Below is a small trained network, with its code and all its weights. Each question gives an input and a class and asks what happens when units are switched off, that is, made to give their printed mean instead of their output.

import numpy as np


def w(rows, s, z=0):
    codes = np.array(rows[::2]) - 128.0
    scale = np.full(codes.shape[1], s)
    scale[-1] = z or s
    return codes * scale


def f(y):
    return y / 2 * (1 + np.tanh(0.7978845608 * (y + 0.044715 * y**3)))


def log_softmax(a):
    a = a - a.max(-1, keepdims=True)
    return a - np.log(np.exp(a).sum(-1, keepdims=True))


def net(x, mask):
    res = np.array(x, float).reshape(1, 6) / 4 @ E
    y = f(res @ A[0][:, :-1].T + A[0][:, -1])
    res = res + np.where(mask, y, B[0][:, -1]) @ B[0][:, :-1]
    return log_softmax(res[-1] @ U[:, :-1].T + U[:, -1])


A, B = {}, {}
E = w([
[126,141,130,183,78,182,141,186,91,255],'x0',
[125,59,129,210,153,24,130,72,132,176],'x1',
[122,96,127,106,179,71,131,235,65,113],'x2',
[131,129,127,129,130,128,123,129,129,129],'x3',
[143,27,129,150,149,242,140,112,86,99],'x4',
[130,131,129,138,126,128,129,132,128,121],'x5',
],0.0099)
A[0] = w([
[141,76,135,172,132,83,124,90,125,123,70],'neuron 0',
[122,176,148,80,105,197,115,144,125,94,56],'neuron 1',
[151,167,116,151,67,179,116,23,183,133,14],'neuron 2',
[148,120,125,156,79,138,130,166,119,197,35],'neuron 3',
[93,133,125,143,117,136,131,140,115,141,57],'neuron 4',
[140,112,142,113,198,123,127,185,114,144,39],'neuron 5',
[122,153,158,107,123,158,131,148,122,108,12],'neuron 6',
[113,57,132,143,126,165,104,115,98,87,44],'neuron 7',
[88,230,110,123,104,56,97,137,193,159,20],'neuron 8',
[122,143,150,152,82,161,136,178,107,168,91],'neuron 9',
[115,109,131,144,128,148,155,123,118,110,24],'neuron 10',
[127,80,125,108,153,108,115,202,102,119,20],'neuron 11',
[124,137,142,142,121,145,125,108,171,134,7],'neuron 12',
[124,114,163,95,169,100,94,113,106,78,77],'neuron 13',
[126,136,143,175,101,176,148,180,90,245,98],'neuron 14',
[141,103,130,87,117,112,123,89,164,77,58],'neuron 15',
[136,38,146,138,129,168,146,125,107,137,78],'neuron 16',
[119,156,117,104,157,66,132,194,77,126,53],'neuron 17',
[115,130,143,147,94,120,136,130,110,103,120],'neuron 18',
[112,152,148,100,109,93,153,115,123,150,16],'neuron 19',
[151,102,125,107,197,110,135,92,172,29,109],'neuron 20',
[126,89,146,140,137,165,152,110,97,112,19],'neuron 21',
[155,179,118,40,89,191,133,181,123,96,65],'neuron 22',
[128,163,118,97,119,169,144,160,122,107,26],'neuron 23',
[109,123,144,113,148,114,129,111,139,90,63],'neuron 24',
[102,185,141,120,93,70,135,150,173,147,2],'neuron 25',
[139,78,116,200,136,83,124,86,125,165,58],'neuron 26',
[114,138,95,136,121,114,126,151,165,129,25],'neuron 27',
[137,56,114,151,156,212,132,89,136,117,58],'neuron 28',
[143,101,122,98,127,106,146,115,143,93,65],'neuron 29',
[112,73,124,137,150,117,139,195,57,91,47],'neuron 30',
[123,85,177,176,146,98,138,111,130,194,83],'neuron 31',
[133,118,144,133,126,139,142,116,105,119,29],'neuron 32',
[109,152,133,143,94,158,126,49,170,140,7],'neuron 33',
[142,120,157,116,131,108,110,99,116,95,82],'neuron 34',
[125,64,106,147,148,193,127,143,90,98,67],'neuron 35',
[144,128,117,142,112,144,117,153,108,173,32],'neuron 36',
[138,130,116,79,159,114,136,113,156,53,83],'neuron 37',
[118,143,146,113,109,154,113,154,128,103,23],'neuron 38',
[83,112,156,115,126,118,107,104,120,85,30],'neuron 39',
[138,66,129,173,147,58,140,85,124,147,91],'neuron 40',
[100,95,112,164,129,95,121,100,109,141,50],'neuron 41',
],0.012,0.0051)
B[0] = w([
[85,124,112,105,176,171,141,197,189,139,181],'neuron 0',
[112,88,117,95,186,160,153,216,222,139,196],'neuron 1',
[83,11,188,222,68,153,222,103,60,202,225],'neuron 2',
[128,143,76,170,155,139,85,85,64,58,186],'neuron 3',
[149,117,106,167,127,132,105,113,128,112,131],'neuron 4',
[101,82,163,168,74,149,166,86,131,162,157],'neuron 5',
[132,118,113,144,148,129,132,153,179,124,143],'neuron 6',
[182,183,128,91,95,88,102,124,131,153,171],'neuron 7',
[219,176,173,30,74,44,110,133,120,146,238],'neuron 8',
[107,152,82,145,157,137,93,83,102,52,192],'neuron 9',
[147,133,133,104,135,109,142,122,130,132,129],'neuron 10',
[101,60,169,208,75,141,203,109,89,174,166],'neuron 11',
[125,121,152,154,114,137,150,127,111,138,136],'neuron 12',
[104,146,97,140,114,130,128,84,86,120,173],'neuron 13',
[68,192,58,150,179,120,50,8,49,44,249],'neuron 14',
[99,150,92,162,151,118,115,80,69,88,177],'neuron 15',
[188,193,169,75,111,54,129,161,146,146,181],'neuron 16',
[153,65,191,171,47,152,218,98,84,198,189],'neuron 17',
[142,123,116,126,128,144,138,114,141,139,127],'neuron 18',
[161,151,146,99,123,113,117,143,127,145,141],'neuron 19',
[91,166,71,159,159,129,86,66,75,81,230],'neuron 20',
[165,141,152,87,106,90,94,130,132,131,152],'neuron 21',
[88,85,109,87,201,167,137,224,255,138,224],'neuron 22',
[113,109,115,118,154,137,115,182,195,143,163],'neuron 23',
[134,149,99,144,130,157,97,87,114,114,151],'neuron 24',
[200,183,169,67,124,75,118,126,124,150,190],'neuron 25',
[95,90,117,80,161,162,143,212,216,113,202],'neuron 26',
[157,123,122,138,138,108,136,136,131,137,128],'neuron 27',
[204,202,199,56,81,59,101,133,109,165,201],'neuron 28',
[114,155,93,147,140,136,104,101,93,142,151],'neuron 29',
[120,75,192,206,64,149,196,101,88,195,181],'neuron 30',
[107,109,103,91,157,166,118,165,184,115,192],'neuron 31',
[131,137,128,121,114,120,136,112,151,139,123],'neuron 32',
[115,61,187,215,69,166,187,129,63,168,187],'neuron 33',
[108,144,98,119,120,148,102,111,113,112,149],'neuron 34',
[207,175,153,53,99,71,123,133,139,146,187],'neuron 35',
[110,144,102,150,139,127,95,91,100,91,155],'neuron 36',
[108,154,100,172,161,123,60,80,84,77,196],'neuron 37',
[121,120,115,105,142,162,129,143,182,140,141],'neuron 38',
[127,155,95,147,143,133,125,110,101,117,143],'neuron 39',
[117,106,109,90,194,189,127,214,234,112,210],'neuron 40',
[123,127,123,124,140,160,125,187,184,116,160],'neuron 41',
],0.0088,0.013)
U = w([
[58,153,31,158,160,114,77,47,78,71,242],'0',
[72,74,97,105,181,154,135,219,235,133,167],'1',
[254,176,186,72,84,40,115,121,124,159,86],'2',
[82,9,203,214,53,138,205,91,80,189,4],'3',
],0.0084,0.0021)

Each question gives the input, the list of numbers given to net, and the class t.
The units are the neurons (one row each of A and B). Each row of codes is followed by its name. A weight is (code - 128) times the scale printed after its matrix; where a second scale follows, it is the last column's (A, B and U).
mask holds one flag per neuron, in row order. A switched-off neuron (its flag False) gives its mean, the last column of its row in B, instead of its output. The means were averaged over made-up inputs and are rounded, as every weight is.
A unit's drop is (log p(t) with every unit on - log p(t) with that unit switched off) / (log p(t) with every unit on - log p(t) with every unit switched off).
The circuit of an input: a set's keep is (log p(t) with only the set's units on - log p(t) with every unit switched off) / (log p(t) with every unit on - log p(t) with every unit switched off). Starting from the 12 units with the biggest drops (on a tie, the unit counted first), units are removed one at a time, each time the one whose removal leaves the highest keep (on an exact tie, the one counted first), for as long as the keep stays at least 0.8.
circuit, biggest first: the units of the circuit, biggest drop first
unit that matters most: the unit with the biggest drop
k most important neurons: the k neurons with the biggest drops, biggest first
drop when u is switched off: that unit's drop, to one decimal
input [6,-2,5,-2,3,5], class 0: unit that matters most	neuron 14
input [-4,-1,5,3,5,-7], class 2: 2 most important neurons	[neuron 2; neuron 35]
input [-3,-4,5,-2,-2,8], class 3: 2 most important neurons	[neuron 17; neuron 40]
input [-1,8,-8,6,-8,-8], class 1: 4 most important neurons	[neuron 40; neuron 26; neuron 0; neuron 31]
input [-5,6,-1,-3,2,-7], class 1: 2 most important neurons	[neuron 40; neuron 14]
input [6,5,-6,-8,-3,-1], class 0: 3 most important neurons	[neuron 14; neuron 3; neuron 17]
input [5,6,1,-5,-6,-7], class 1: 2 most important neurons	[neuron 26; neuron 40]
input [-3,-6,5,-2,-6,3], class 1: 3 most important neurons	[neuron 22; neuron 28; neuron 1]
input [-7,5,-8,-7,-1,-3], class 3: 3 most important neurons	[neuron 2; neuron 33; neuron 14]
input [7,3,-6,-3,8,-6], class 2: 2 most important neurons	[neuron 28; neuron 16]
input [4,2,3,-7,1,0], class 0: 2 most important neurons	[neuron 14; neuron 2]
input [8,8,-1,0,3,-6], class 0: 3 most important neurons	[neuron 14; neuron 3; neuron 22]
input [5,7,8,-1,-5,-3], class 3: 3 most important neurons	[neuron 17; neuron 11; neuron 30]
input [-1,5,6,3,-1,5], class 3: unit that matters most	neuron 17
input [6,1,-6,0,-2,-3], class 0: 4 most important neurons	[neuron 14; neuron 3; neuron 17; neuron 9]
input [5,4,5,1,-5,5], class 0: 3 most important neurons	[neuron 14; neuron 2; neuron 28]
input [4,2,-8,-2,-6,0], class 3: drop when neuron 33 is switched off	0.4
input [8,1,7,-8,-1,5], class 0: drop when neuron 3 is switched off	0.1
input [-2,-1,-6,5,8,0], class 2: drop when neuron 28 is switched off	0.1
input [-3,4,2,-3,-6,-1], class 2: circuit, biggest first	[neuron 8]
input [4,3,-1,-3,5,-2], class 2: drop when neuron 16 is switched off	0.4
